Below are the code and all the weights of a small trained network. Each question names an input and a target symbol and asks about switching units off, where a switched-off unit gives its printed mean instead of its output.

import numpy as np


def w(rows, s, z=0):
    codes = np.array(rows[::2]) - 128.0
    scale = np.full(codes.shape[1], s)
    scale[-1] = z or s
    return codes * scale


def norm(h):
    return h / np.sqrt((h * h).mean(-1, keepdims=True) + 1e-5)


def f(y):
    return np.maximum(y, 0)


def softmax(a):
    e = np.exp(a - a.max(-1, keepdims=True))
    return e / e.sum(-1, keepdims=True)


def log_softmax(a):
    a = a - a.max(-1, keepdims=True)
    return a - np.log(np.exp(a).sum(-1, keepdims=True))


def net(x, mask):
    ids = ['αβγηθστ'.index(c) for c in x.split()]
    T = len(ids)
    res = E[ids] + P[:T]
    u = 0
    for l in range(2):
        r = norm(res)
        for j in range(3):
            rows = slice(2 * j, 2 * j + 2)
            q, k, v = (r @ M[l][rows].T for M in (Q, K, V))
            z = softmax(np.where(np.tri(T) > 0, q @ k.T / 2**0.5, -1e9)) @ v
            o = O[l][rows]
            res = res + np.where(mask[u + j], z, o[:, -1]) @ o[:, :-1]
        u += 3
        y = f(norm(res) @ A[l][:, :-1].T + A[l][:, -1])
        res = res + np.where(mask[u : u + 4], y, B[l][:, -1]) @ B[l][:, :-1]
        u += 4
    return log_softmax(norm(res)[-1] @ U[:, :-1].T + U[:, -1])


Q, K, V, O, A, B = {}, {}, {}, {}, {}, {}
E = w([
[129,117,95,223],'α',
[158,100,114,119],'β',
[128,147,36,170],'γ',
[119,175,190,213],'η',
[59,115,150,19],'θ',
[143,249,77,133],'σ',
[182,111,117,94],'τ',
],0.017)
P = w([
[73,120,175,114],'0',
[248,241,114,119],'1',
[162,170,111,123],'2',
[223,134,112,149],'3',
[254,147,135,166],'4',
[244,136,154,186],'5',
[122,125,135,73],'6',
[165,77,126,128],'7',
[249,177,131,165],'8',
[200,164,183,131],'9',
[189,215,137,103],'10',
[199,115,112,140],'11',
[152,91,109,87],'12',
],0.0068)
Q[0] = w([
[216,72,175,126],'0.h0',
[166,58,210,121],'0.h0',
[195,121,95,121],'0.h1',
[84,149,229,116],'0.h1',
[162,133,62,117],'0.h2',
[45,255,112,96],'0.h2',
],0.0081)
K[0] = w([
[10,244,198,60],'0.h0',
[137,151,75,214],'0.h0',
[109,23,92,134],'0.h1',
[160,254,144,35],'0.h1',
[109,157,170,192],'0.h2',
[88,54,130,113],'0.h2',
],0.0076)
V[0] = w([
[88,150,88,185],'0.h0',
[175,121,38,159],'0.h0',
[180,251,79,98],'0.h1',
[239,102,188,145],'0.h1',
[149,1,81,216],'0.h2',
[93,56,20,40],'0.h2',
],0.0086)
O[0] = w([
[92,210,122,182,112],'0.h0',
[175,180,22,232,224],'0.h0',
[70,238,119,24,235],'0.h1',
[188,152,209,75,253],'0.h1',
[144,43,88,237,130],'0.h2',
[91,69,2,55,35],'0.h2',
],0.0064,0.0035)
A[0] = w([
[114,138,168,250,38],'0.n0',
[53,156,149,71,26],'0.n1',
[1,39,140,195,250],'0.n2',
[105,164,209,244,74],'0.n3',
],0.005,0.0019)
B[0] = w([
[63,137,145,184,219],'0.n0',
[120,158,110,147,159],'0.n1',
[140,77,214,254,157],'0.n2',
[106,148,163,200,252],'0.n3',
],0.0096,0.0023)
Q[1] = w([
[110,105,82,254],'1.h0',
[141,163,219,168],'1.h0',
[107,78,82,144],'1.h1',
[104,184,196,83],'1.h1',
[187,126,180,177],'1.h2',
[189,42,217,211],'1.h2',
],0.0081)
K[1] = w([
[164,183,74,212],'1.h0',
[108,2,119,81],'1.h0',
[194,183,233,175],'1.h1',
[126,84,163,166],'1.h1',
[131,62,104,183],'1.h2',
[177,215,114,192],'1.h2',
],0.008)
V[1] = w([
[235,127,200,105],'1.h0',
[84,218,115,192],'1.h0',
[131,156,76,84],'1.h1',
[88,162,214,109],'1.h1',
[245,94,111,160],'1.h2',
[157,203,100,137],'1.h2',
],0.012)
O[1] = w([
[130,190,208,114,233],'1.h0',
[132,129,79,164,186],'1.h0',
[118,167,27,51,157],'1.h1',
[2,203,107,142,97],'1.h1',
[236,163,189,136,224],'1.h2',
[187,125,66,154,254],'1.h2',
],0.0095,0.0042)
A[1] = w([
[43,140,95,92,120],'1.n0',
[180,65,145,110,253],'1.n1',
[78,97,20,152,68],'1.n2',
[155,2,238,84,223],'1.n3',
],0.0099,0.0038)
B[1] = w([
[195,19,254,104,183],'1.n0',
[136,156,104,40,253],'1.n1',
[231,112,82,103,180],'1.n2',
[131,92,152,13,241],'1.n3',
],0.0088,0.0041)
U = w([
[211,72,143,190,122],'α',
[255,93,192,98,168],'β',
[227,93,34,125,86],'γ',
[106,175,194,165,153],'η',
[101,110,128,74,208],'θ',
[148,215,50,87,139],'σ',
[208,166,162,76,1],'τ',
],0.0087,0.0031)

Each question gives the input, a string of symbols that net reads in full, and the target symbol t.
The units are the heads (2 rows each of Q, K, V and O) and the neurons (one row each of A and B). Each row of codes is followed by its name. A weight is (code - 128) times the scale printed after its matrix; where a second scale follows, it is the last column's (O, A, B and U).
mask holds one flag per unit, layer by layer, with each layer's heads first. A switched-off unit (its flag False) gives its mean, the last column of its rows in O or B, instead of its output. The means were averaged over made-up inputs and are rounded, as every weight is.
A unit's drop is (log p(t) with every unit on - log p(t) with that unit switched off) / (log p(t) with every unit on - log p(t) with every unit switched off).
The circuit of an input: a set's keep is (log p(t) with only the set's units on - log p(t) with every unit switched off) / (log p(t) with every unit on - log p(t) with every unit switched off). Starting from the 12 units with the biggest drops (on a tie, the unit counted first), units are removed one at a time, each time the one whose removal leaves the highest keep (on an exact tie, the one counted first), for as long as the keep stays at least 0.8.
units of the circuit, in order: the units of the circuit, biggest drop first
k most important neurons: the k neurons with the biggest drops, biggest first
k most important neurons of layer l: the k neurons of layer l with the biggest drops, biggest first
drop of u: that unit's drop, to one decimal
input η η η β β α τ θ β β β, target η: units of the circuit, in order	(1.h1 0.h2)
input β γ β β σ η γ, target β: units of the circuit, in order	(1.h2 0.h1)
input η η β β β σ, target η: units of the circuit, in order	(1.h1 0.h2)
input η β σ η θ η γ, target η: units of the circuit, in order	(0.h2 1.h1)
input θ σ σ, target θ: units of the circuit, in order	(1.h2 1.n0 0.h1)
input η α η τ, target η: units of the circuit, in order	(1.h1 0.h2 0.h0)
input γ θ β, target γ: units of the circuit, in order	(0.h1 1.h0)
input σ σ θ η θ γ τ σ α α, target σ: units of the circuit, in order	(1.h1 0.h1)
input θ σ α γ σ θ σ, target θ: units of the circuit, in order	(1.h2 1.n0)
input β β σ, target β: units of the circuit, in order	(0.h1 1.h2 1.h1)
input α α γ α γ η γ, target α: units of the circuit, in order	(0.h2 1.h1)
input η θ σ η α η α η η η θ, target η: units of the circuit, in order	(1.h1 0.h0)
input η σ η η β θ η θ σ, target η: units of the circuit, in order	(1.h1 0.h0 1.h2 1.n0)
input α τ η γ η θ γ, target α: units of the circuit, in order	(0.h2 0.h1 1.h1)
input σ σ β θ η, target σ: most important neuron of layer 1	(1.n2)
input α η γ β, target α: most important neuron	(0.n0)
input θ τ β α β β η σ β α, target η: 2 most important neurons of layer 0	(0.n0 0.n3)
input θ θ τ η η, target η: drop of 0.n1	0.0
input α η α α θ γ β, target α: drop of 0.h1	0.1
input γ γ η, target γ: most important neuron	(1.n2)
input σ σ α τ, target σ: drop of 0.h2	0.3
input η τ β β, target η: drop of 0.h2	0.2
